Below is a small trained network, with its code and all its weights. Each question gives an input and a target symbol and asks what happens when units are switched off, that is, made to give their printed mean instead of their output.

import numpy as np


def w(rows, s, z=0):
    codes = np.array(rows[::2]) - 128.0
    scale = np.full(codes.shape[1], s)
    scale[-1] = z or s
    return codes * scale


def norm(h):
    return h / np.sqrt((h * h).mean(-1, keepdims=True) + 1e-5)


def f(y):
    return y / 2 * (1 + np.tanh(0.7978845608 * (y + 0.044715 * y**3)))


def softmax(a):
    e = np.exp(a - a.max(-1, keepdims=True))
    return e / e.sum(-1, keepdims=True)


def log_softmax(a):
    a = a - a.max(-1, keepdims=True)
    return a - np.log(np.exp(a).sum(-1, keepdims=True))


def net(x, mask):
    ids = ['αβγδεζηλμξπστφψω'.index(c) for c in x.split()]
    T = len(ids)
    res = E[ids] + P[:T]
    u = 0
    for l in range(2):
        r = norm(res)
        for j in range(3):
            rows = slice(4 * j, 4 * j + 4)
            q, k, v = (r @ M[l][rows].T for M in (Q, K, V))
            z = softmax(np.where(np.tri(T) > 0, q @ k.T / 4**0.5, -1e9)) @ v
            o = O[l][rows]
            res = res + np.where(mask[u + j], z, o[:, -1]) @ o[:, :-1]
        u += 3
        y = f(norm(res) @ A[l][:, :-1].T + A[l][:, -1])
        res = res + np.where(mask[u : u + 12], y, B[l][:, -1]) @ B[l][:, :-1]
        u += 12
    return log_softmax(norm(res)[-1] @ U[:, :-1].T + U[:, -1])


Q, K, V, O, A, B = {}, {}, {}, {}, {}, {}
E = w([
[139,123,88,174],'α',
[23,151,117,97],'β',
[123,186,135,145],'γ',
[154,83,67,52],'δ',
[232,86,107,130],'ε',
[4,98,152,198],'ζ',
[132,201,121,153],'η',
[130,230,130,154],'λ',
[140,191,101,146],'μ',
[141,188,118,167],'ξ',
[157,186,204,128],'π',
[115,166,153,203],'σ',
[138,49,137,151],'τ',
[197,143,186,156],'φ',
[157,166,96,79],'ψ',
[122,64,145,102],'ω',
],0.016)
P = w([
[2,167,97,237],'0',
[47,163,94,211],'1',
[79,165,97,186],'2',
[120,181,93,159],'3',
[164,193,90,132],'4',
[197,188,92,102],'5',
[238,206,91,71],'6',
],0.0046)
Q[0] = w([
[122,141,108,180],'L0H1',
[136,129,118,120],'L0H1',
[136,127,88,109],'L0H1',
[110,118,128,122],'L0H1',
[173,151,122,115],'L0H2',
[79,36,156,69],'L0H2',
[130,196,68,78],'L0H2',
[62,86,164,140],'L0H2',
[189,97,122,211],'L0H3',
[91,166,4,144],'L0H3',
[246,143,91,70],'L0H3',
[86,44,146,55],'L0H3',
],0.035)
K[0] = w([
[142,168,172,161],'L0H1',
[133,122,130,103],'L0H1',
[145,116,157,69],'L0H1',
[118,119,128,137],'L0H1',
[164,131,130,110],'L0H2',
[49,51,123,111],'L0H2',
[160,147,172,50],'L0H2',
[74,113,129,177],'L0H2',
[207,118,148,209],'L0H3',
[138,185,1,168],'L0H3',
[237,156,107,60],'L0H3',
[102,18,118,74],'L0H3',
],0.031)
V[0] = w([
[133,116,129,144],'L0H1',
[108,132,154,129],'L0H1',
[137,134,109,116],'L0H1',
[121,153,122,92],'L0H1',
[151,131,134,135],'L0H2',
[107,146,182,111],'L0H2',
[83,90,19,130],'L0H2',
[120,146,179,116],'L0H2',
[52,76,125,50],'L0H3',
[58,149,3,29],'L0H3',
[210,116,148,119],'L0H3',
[72,177,104,188],'L0H3',
],0.016)
O[0] = w([
[131,128,109,128,130],'L0H1',
[115,111,139,150,144],'L0H1',
[133,136,133,113,116],'L0H1',
[123,130,167,127,119],'L0H1',
[129,145,128,116,116],'L0H2',
[92,125,174,151,146],'L0H2',
[187,60,54,142,140],'L0H2',
[92,137,172,142,138],'L0H2',
[65,55,84,52,94],'L0H3',
[115,204,33,6,201],'L0H3',
[163,132,184,129,46],'L0H3',
[126,169,88,182,254],'L0H3',
],0.016,0.0059)
A[0] = w([
[232,108,117,159,86],'L0N1',
[224,175,104,164,118],'L0N2',
[96,149,96,173,160],'L0N3',
[157,169,119,142,86],'L0N4',
[136,82,127,150,63],'L0N5',
[100,198,92,99,72],'L0N6',
[144,68,159,58,74],'L0N7',
[140,199,143,127,55],'L0N8',
[141,66,131,147,57],'L0N9',
[45,110,126,179,141],'L0N10',
[7,110,61,150,1],'L0N11',
[114,135,133,135,114],'L0N12',
],0.019,0.0058)
B[0] = w([
[131,191,131,131,180],'L0N1',
[72,91,171,152,254],'L0N2',
[113,106,77,129,216],'L0N3',
[117,97,136,141,175],'L0N4',
[165,132,107,144,132],'L0N5',
[91,152,188,137,230],'L0N6',
[157,59,157,168,175],'L0N7',
[163,96,115,160,193],'L0N8',
[188,130,111,146,145],'L0N9',
[142,157,73,111,179],'L0N10',
[103,66,4,83,243],'L0N11',
[136,124,113,125,128],'L0N12',
],0.034,0.0072)
Q[1] = w([
[99,144,181,178],'L1H1',
[128,134,175,77],'L1H1',
[91,144,89,143],'L1H1',
[169,110,173,99],'L1H1',
[164,207,74,16],'L1H2',
[215,163,248,24],'L1H2',
[29,243,210,189],'L1H2',
[28,105,143,2],'L1H2',
[76,187,157,151],'L1H3',
[109,122,183,105],'L1H3',
[130,155,129,170],'L1H3',
[87,170,60,121],'L1H3',
],0.028)
K[1] = w([
[141,69,181,179],'L1H1',
[86,172,135,119],'L1H1',
[135,79,106,133],'L1H1',
[111,193,148,117],'L1H1',
[103,203,117,5],'L1H2',
[148,84,232,8],'L1H2',
[36,200,239,205],'L1H2',
[52,74,78,85],'L1H2',
[95,68,199,65],'L1H3',
[168,104,180,111],'L1H3',
[65,123,147,121],'L1H3',
[129,99,90,85],'L1H3',
],0.028)
V[1] = w([
[68,153,160,141],'L1H1',
[187,211,49,171],'L1H1',
[47,157,183,150],'L1H1',
[152,168,146,198],'L1H1',
[1,102,135,99],'L1H2',
[246,147,90,163],'L1H2',
[229,154,171,138],'L1H2',
[51,131,158,102],'L1H2',
[162,13,110,161],'L1H3',
[142,44,119,147],'L1H3',
[74,186,137,91],'L1H3',
[139,34,115,146],'L1H3',
],0.016)
O[1] = w([
[101,132,68,132,141],'L1H1',
[205,131,103,79,157],'L1H1',
[77,124,42,134,143],'L1H1',
[106,74,71,76,148],'L1H1',
[93,71,250,123,223],'L1H2',
[187,209,18,134,73],'L1H2',
[119,136,16,129,2],'L1H2',
[93,90,164,126,150],'L1H2',
[178,159,154,211,198],'L1H3',
[184,157,148,199,179],'L1H3',
[120,110,83,71,101],'L1H3',
[178,151,132,180,188],'L1H3',
],0.017,0.0048)
A[1] = w([
[110,251,87,93,47],'L1N1',
[120,119,139,137,122],'L1N2',
[149,169,150,44,141],'L1N3',
[138,87,142,120,133],'L1N4',
[76,170,121,89,90],'L1N5',
[144,28,132,169,159],'L1N6',
[113,121,101,153,82],'L1N7',
[175,117,162,157,127],'L1N8',
[180,51,87,83,2],'L1N9',
[147,175,62,166,161],'L1N10',
[148,41,131,120,73],'L1N11',
[210,95,127,144,189],'L1N12',
],0.025,0.0059)
B[1] = w([
[121,133,254,78,154],'L1N1',
[138,126,111,130,142],'L1N2',
[94,39,28,145,162],'L1N3',
[140,130,149,92,157],'L1N4',
[112,172,109,78,189],'L1N5',
[201,140,119,66,246],'L1N6',
[157,132,100,127,155],'L1N7',
[182,106,167,107,179],'L1N8',
[185,124,240,228,200],'L1N9',
[100,165,154,75,195],'L1N10',
[113,150,180,57,187],'L1N11',
[81,84,168,81,203],'L1N12',
],0.039,0.011)
U = w([
[141,61,102,185,125],'α',
[83,102,105,57,183],'β',
[140,128,120,124,121],'γ',
[146,2,117,117,1],'δ',
[98,212,195,71,26],'ε',
[207,90,56,110,111],'ζ',
[154,159,71,163,172],'η',
[135,108,96,160,168],'λ',
[140,132,123,127,130],'μ',
[141,145,115,118,135],'ξ',
[39,197,146,176,40],'π',
[55,63,176,170,36],'σ',
[197,202,105,69,94],'τ',
[129,159,203,188,162],'φ',
[126,208,92,136,153],'ψ',
[188,94,179,63,127],'ω',
],0.022,0.0068)

Each question gives the input, a string of symbols that net reads in full, and the target symbol t.
The units are the heads (4 rows each of Q, K, V and O) and the neurons (one row each of A and B). Each row of codes is followed by its name. A weight is (code - 128) times the scale printed after its matrix; where a second scale follows, it is the last column's (O, A, B and U).
mask holds one flag per unit, layer by layer, with each layer's heads first. A switched-off unit (its flag False) gives its mean, the last column of its rows in O or B, instead of its output. The means were averaged over made-up inputs and are rounded, as every weight is.
A unit's drop is (log p(t) with every unit on - log p(t) with that unit switched off) / (log p(t) with every unit on - log p(t) with every unit switched off).
The circuit of an input: a set's keep is (log p(t) with only the set's units on - log p(t) with every unit switched off) / (log p(t) with every unit on - log p(t) with every unit switched off). Starting from the 12 units with the biggest drops (on a tie, the unit counted first), units are removed one at a time, each time the one whose removal leaves the highest keep (on an exact tie, the one counted first), for as long as the keep stays at least 0.8.
circuit, biggest first: the units of the circuit, biggest drop first
unit that matters most: the unit with the biggest drop
k most important neurons: the k neurons with the biggest drops, biggest first
top k neurons in layer l: the k neurons of layer l with the biggest drops, biggest first
which heads matter: for each layer, one digit per head in row order, 1 if its drop is at least 0.15 and else 0, layers parted by /
input φ τ π ε π β η, target ε: circuit, biggest first => (L0H2)
input β φ φ φ β γ, target π: circuit, biggest first => (L0H2 L1H1 L0H3 L1N6)
input ψ ω φ μ γ ξ η, target η: top 2 neurons in layer 1 => (L1N12 L1N9)
input β γ μ π α, target ε: which heads matter => 011 / 000
input β β η μ, target σ: circuit, biggest first => (L0N2 L0N6 L1H1)
input ω β μ β γ, target σ: which heads matter => 000 / 110
input η ψ σ, target β: 2 most important neurons => (L0N6 L0N10)
input β α γ ζ μ α, target σ: 2 most important neurons => (L0N2 L0N1)
input τ ζ ξ ψ γ η, target β: which heads matter => 001 / 001
input ζ α β μ, target σ: 4 most important neurons => (L0N2 L0N6 L0N11 L0N1)
input β α ξ, target η: which heads matter => 001 / 100
input φ λ μ, target π: which heads matter => 011 / 000
input π ω ω β ω π α, target φ: top 3 neurons in layer 0 => (L0N7 L0N10 L0N3)
input ξ ω β π, target π: which heads matter => 010 / 100
input ξ ε φ ω μ β τ, target τ: unit that matters most => L0H3
input α σ β γ, target ψ: which heads matter => 001 / 010
input δ μ τ, target τ: which heads matter => 001 / 010
input δ ψ μ, target β: 3 most important neurons => (L0N2 L0N6 L1N9)
input τ ω β σ ψ σ, target β: top 2 neurons in layer 0 => (L0N6 L0N11)
input μ γ σ π φ η, target π: top neuron in layer 0 => (L0N1)
input β μ ω β η, target φ: top 2 neurons in layer 0 => (L0N7 L0N3)
input τ η β φ η β γ, target α: 4 most important neurons => (L0N2 L0N8 L0N11 L1N5)
input ε β γ η, target α: top 3 neurons in layer 0 => (L0N2 L0N11 L0N8)
input α π ω λ, target φ: which heads matter => 001 / 000
input τ β ω β ψ, target φ: 2 most important neurons => (L0N7 L0N6)
input ζ α ψ π ε μ, target ε: 3 most important neurons => (L0N11 L0N1 L1N1)
input β σ β δ, target δ: unit that matters most => L0H3
input δ η β τ φ ζ α, target π: top 3 neurons in layer 0 => (L0N11 L0N2 L0N7)
